Below is a small trained network, with its code and all its weights. Each question gives an input and a class and asks what happens when units are switched off, that is, made to give their printed mean instead of their output.

import numpy as np


def w(rows, s, z=0):
    codes = np.array(rows[::2]) - 128.0
    scale = np.full(codes.shape[1], s)
    scale[-1] = z or s
    return codes * scale


def f(y):
    return np.maximum(y, 0)


def log_softmax(a):
    a = a - a.max(-1, keepdims=True)
    return a - np.log(np.exp(a).sum(-1, keepdims=True))


def net(x, mask):
    res = np.array(x, float).reshape(1, 7) / 4 @ E
    y = f(res @ A[0][:, :-1].T + A[0][:, -1])
    res = res + np.where(mask, y, B[0][:, -1]) @ B[0][:, :-1]
    return log_softmax(res[-1] @ U[:, :-1].T + U[:, -1])


A, B = {}, {}
E = w([
[108,160,86,111,161,75,120,137,78],'x0',
[139,169,96,80,176,221,78,170,144],'x1',
[177,11,126,87,170,156,150,120,94],'x2',
[150,102,119,35,232,94,48,105,114],'x3',
[189,123,115,135,124,69,119,30,74],'x4',
[2,94,45,104,127,197,114,152,46],'x5',
[150,120,174,136,133,97,117,129,75],'x6',
],0.0051)
A[0] = w([
[87,103,95,110,122,252,134,150,166,115],'neuron 1',
[150,239,89,131,127,175,109,122,138,129],'neuron 2',
[105,136,109,170,60,156,133,85,51,215],'neuron 3',
[128,87,88,85,166,119,123,90,89,251],'neuron 4',
[73,116,79,142,104,74,163,116,158,101],'neuron 5',
[158,115,116,97,167,155,116,105,62,246],'neuron 6',
[197,113,120,163,85,84,159,59,166,224],'neuron 7',
],0.019,0.0015)
B[0] = w([
[240,141,179,155,107,118,59,36,158,225],'neuron 1',
[58,204,114,78,141,98,144,119,241,196],'neuron 2',
[124,149,168,217,50,129,131,105,10,198],'neuron 3',
[118,64,99,79,180,141,70,115,15,202],'neuron 4',
[49,197,104,109,124,114,146,142,118,172],'neuron 5',
[99,58,73,59,185,120,131,164,95,196],'neuron 6',
[230,122,159,118,145,152,88,109,238,246],'neuron 7',
],0.014,0.012)
U = w([
[212,158,218,150,112,122,59,38,223,253],'0',
[12,180,58,85,157,86,186,187,204,48],'1',
[49,121,112,207,56,142,171,142,2,35],'2',
[186,46,159,180,113,201,242,254,167,129],'3',
[122,23,45,65,217,139,96,137,70,97],'4',
],0.0049,0.00075)

Each question gives the input, the list of numbers given to net, and the class t.
The units are the neurons (one row each of A and B). Each row of codes is followed by its name. A weight is (code - 128) times the scale printed after its matrix; where a second scale follows, it is the last column's (A, B and U).
mask holds one flag per neuron, in row order. A switched-off neuron (its flag False) gives its mean, the last column of its row in B, instead of its output. The means were averaged over made-up inputs and are rounded, as every weight is.
A unit's drop is (log p(t) with every unit on - log p(t) with that unit switched off) / (log p(t) with every unit on - log p(t) with every unit switched off).
The circuit of an input: a set's keep is (log p(t) with only the set's units on - log p(t) with every unit switched off) / (log p(t) with every unit on - log p(t) with every unit switched off). Starting from all 7 units, units are removed one at a time, each time the one whose removal leaves the highest keep (on an exact tie, the one counted first), for as long as the keep stays at least 0.8.
circuit, biggest first: the units of the circuit, biggest drop first
top k neurons: the k neurons with the biggest drops, biggest first
drop of u: that unit's drop, to one decimal
input [7,8,3,-7,4,-4,8], class 3: circuit, biggest first -> [neuron 1]
input [3,-6,3,-8,-5,0,7], class 2: top 2 neurons -> [neuron 3; neuron 1]
input [-1,-7,-7,-5,-6,-4,-5], class 1: top 2 neurons -> [neuron 1; neuron 5]
input [6,1,-2,-5,-8,-7,-2], class 1: circuit, biggest first -> [neuron 1; neuron 2]
input [3,-5,5,-7,-5,1,-3], class 2: top 4 neurons -> [neuron 7; neuron 3; neuron 5; neuron 2]
input [6,-8,0,-6,6,2,0], class 2: top 2 neurons -> [neuron 3; neuron 1]
input [-7,8,8,-1,6,3,-7], class 4: top 2 neurons -> [neuron 6; neuron 4]
input [3,-8,-6,1,-5,-2,1], class 1: top 2 neurons -> [neuron 1; neuron 5]
input [-6,6,-2,-4,8,8,8], class 2: top 2 neurons -> [neuron 3; neuron 7]
input [8,-4,0,3,-8,0,7], class 4: top 2 neurons -> [neuron 3; neuron 2]
input [-3,-6,8,-2,0,8,-8], class 2: top 2 neurons -> [neuron 7; neuron 3]
input [3,0,7,-3,3,6,-1], class 2: top 3 neurons -> [neuron 3; neuron 7; neuron 2]
input [0,-5,6,-2,-5,5,3], class 2: top 2 neurons -> [neuron 7; neuron 3]
input [2,-1,-7,-6,-4,8,6], class 2: circuit, biggest first -> [neuron 3]
input [7,0,-4,1,-4,5,7], class 2: top 2 neurons -> [neuron 7; neuron 3]
input [5,-1,-7,-4,-8,-7,4], class 1: top 2 neurons -> [neuron 1; neuron 2]
input [4,1,-6,-6,-7,-8,-5], class 1: drop of neuron 2 -> 0.2
input [6,-5,-7,6,-4,4,2], class 1: drop of neuron 5 -> 0.2
input [2,0,-6,3,0,2,-1], class 1: drop of neuron 1 -> 0.2
input [6,8,-4,-5,-4,-8,-1], class 1: circuit, biggest first -> [neuron 2]
input [5,-8,1,8,5,-4,5], class 4: drop of neuron 4 -> 0.2
